Below are the code and all the weights of a small trained network. Each question names an input and a class and asks about switching units off, where a switched-off unit gives its printed mean instead of its output.

import numpy as np


def w(rows, s, z=0):
    codes = np.array(rows[::2]) - 128.0
    scale = np.full(codes.shape[1], s)
    scale[-1] = z or s
    return codes * scale


def f(y):
    return y / 2 * (1 + np.tanh(0.7978845608 * (y + 0.044715 * y**3)))


def log_softmax(a):
    a = a - a.max(-1, keepdims=True)
    return a - np.log(np.exp(a).sum(-1, keepdims=True))


def net(x, mask):
    res = np.array(x, float).reshape(1, 7) / 4 @ E
    y = f(res @ A[0][:, :-1].T + A[0][:, -1])
    res = res + np.where(mask, y, B[0][:, -1]) @ B[0][:, :-1]
    return log_softmax(res[-1] @ U[:, :-1].T + U[:, -1])


A, B = {}, {}
E = w([
[127,128,130,128],'x0',
[130,129,129,128],'x1',
[191,241,194,118],'x2',
[129,128,127,131],'x3',
[113,111,201,245],'x4',
[254,38,148,123],'x5',
[161,159,34,196],'x6',
],0.0073)
A[0] = w([
[196,92,115,103,69],'n1',
[97,79,101,137,70],'n2',
[66,165,119,127,42],'n3',
[99,81,93,139,66],'n4',
[140,87,123,124,63],'n5',
[101,160,118,132,24],'n6',
[177,79,139,121,56],'n7',
[66,160,131,124,119],'n8',
[164,150,90,32,73],'n9',
[166,189,153,131,14],'n10',
[135,141,177,202,76],'n11',
[104,131,175,101,208],'n12',
[126,118,170,197,29],'n13',
[50,169,115,133,27],'n14',
[186,87,126,124,39],'n15',
[166,177,153,130,45],'n16',
[84,71,112,161,28],'n17',
[118,135,123,112,254],'n18',
[89,74,103,136,54],'n19',
[152,255,175,137,97],'n20',
[177,91,129,125,48],'n21',
[80,81,241,48,22],'n22',
[83,68,115,138,97],'n23',
[116,110,194,210,28],'n24',
[81,75,94,138,75],'n25',
[133,154,142,130,225],'n26',
[177,89,131,120,63],'n27',
[88,98,191,82,100],'n28',
[101,89,111,138,67],'n29',
[172,91,138,125,47],'n30',
[110,143,139,134,33],'n31',
[182,204,171,132,10],'n32',
[171,155,44,191,29],'n33',
[170,97,131,126,46],'n34',
[132,118,153,181,40],'n35',
[68,173,87,92,119],'n36',
[151,146,65,44,22],'n37',
[77,166,112,127,68],'n38',
[70,172,118,129,15],'n39',
],0.012,0.0085)
B[0] = w([
[121,151,199,158,161],'n1',
[146,153,147,60,141],'n2',
[142,161,196,152,145],'n3',
[150,144,140,84,142],'n4',
[134,167,157,108,123],'n5',
[107,163,147,139,117],'n6',
[131,164,190,154,147],'n7',
[171,131,182,162,174],'n8',
[9,82,141,143,183],'n9',
[130,154,141,46,134],'n10',
[57,108,114,107,165],'n11',
[159,109,95,150,212],'n12',
[29,132,143,113,138],'n13',
[157,150,208,148,155],'n14',
[152,175,184,154,142],'n15',
[122,131,138,77,136],'n16',
[103,128,130,62,139],'n17',
[169,75,120,164,254],'n18',
[141,141,143,58,141],'n19',
[154,102,122,52,231],'n20',
[138,170,174,144,136],'n21',
[125,217,49,156,178],'n22',
[162,129,129,58,161],'n23',
[19,98,127,129,156],'n24',
[156,131,149,51,156],'n25',
[151,90,115,130,225],'n26',
[131,161,175,146,143],'n27',
[138,185,64,146,164],'n28',
[126,139,140,87,129],'n29',
[129,156,169,148,133],'n30',
[91,176,145,116,110],'n31',
[148,129,130,53,154],'n32',
[117,237,54,136,167],'n33',
[126,202,202,138,128],'n34',
[72,145,137,121,126],'n35',
[135,113,166,171,196],'n36',
[5,123,131,125,164],'n37',
[148,138,175,155,148],'n38',
[124,168,191,148,137],'n39',
],0.011,0.0073)
U = w([
[149,162,185,161,69],'0',
[139,102,78,127,255],'1',
[151,125,97,24,52],'2',
[30,100,92,124,59],'3',
[154,95,74,139,201],'4',
[153,96,80,141,196],'5',
[133,225,7,145,45],'6',
],0.012,0.011)

Each question gives the input, the list of numbers given to net, and the class t.
The units are the neurons (one row each of A and B). Each row of codes is followed by its name. A weight is (code - 128) times the scale printed after its matrix; where a second scale follows, it is the last column's (A, B and U).
mask holds one flag per neuron, in row order. A switched-off neuron (its flag False) gives its mean, the last column of its row in B, instead of its output. The means were averaged over made-up inputs and are rounded, as every weight is.
A unit's drop is (log p(t) with every unit on - log p(t) with that unit switched off) / (log p(t) with every unit on - log p(t) with every unit switched off).
The circuit of an input: a set's keep is (log p(t) with only the set's units on - log p(t) with every unit switched off) / (log p(t) with every unit on - log p(t) with every unit switched off). Starting from the 12 units with the biggest drops (on a tie, the unit counted first), units are removed one at a time, each time the one whose removal leaves the highest keep (on an exact tie, the one counted first), for as long as the keep stays at least 0.8.
units of the circuit, in order: the units of the circuit, biggest drop first
most important unit: the unit with the biggest drop
top k neurons: the k neurons with the biggest drops, biggest first
drop of u: that unit's drop, to one decimal
input [-3,-1,-6,1,-2,1,8], class 6: units of the circuit, in order -> n33
input [-1,0,6,2,8,-1,-6], class 3: units of the circuit, in order -> n24, n11
input [4,-4,-2,-5,4,3,-7], class 6: units of the circuit, in order -> n22, n28
input [4,-5,8,-2,8,-5,-4], class 2: top 2 neurons -> n20, n32
input [-1,-4,-4,-2,2,5,-6], class 6: top 2 neurons -> n22, n28
input [-2,4,5,-4,4,-1,-7], class 6: top 2 neurons -> n22, n28
input [-2,3,-2,0,7,5,-4], class 3: units of the circuit, in order -> n24, n13
input [-7,-4,-2,-5,5,3,-8], class 6: units of the circuit, in order -> n22, n28
input [1,-4,-1,2,-2,5,1], class 0: top 2 neurons -> n1, n20
input [6,-5,-5,-6,-7,-5,2], class 3: top 2 neurons -> n37, n9
input [3,-8,8,-6,-2,-7,-2], class 2: top 3 neurons -> n20, n32, n10
input [6,-4,8,6,8,7,-4], class 2: units of the circuit, in order -> n32, n20
input [-7,3,6,6,4,-5,-7], class 4: drop of n20 -> 0.3
input [-4,4,-2,0,4,2,-7], class 6: most important unit -> n22
input [7,0,0,8,-2,8,8], class 0: drop of n1 -> 0.2
input [-1,-3,1,-5,-8,1,-2], class 3: drop of n9 -> 0.3
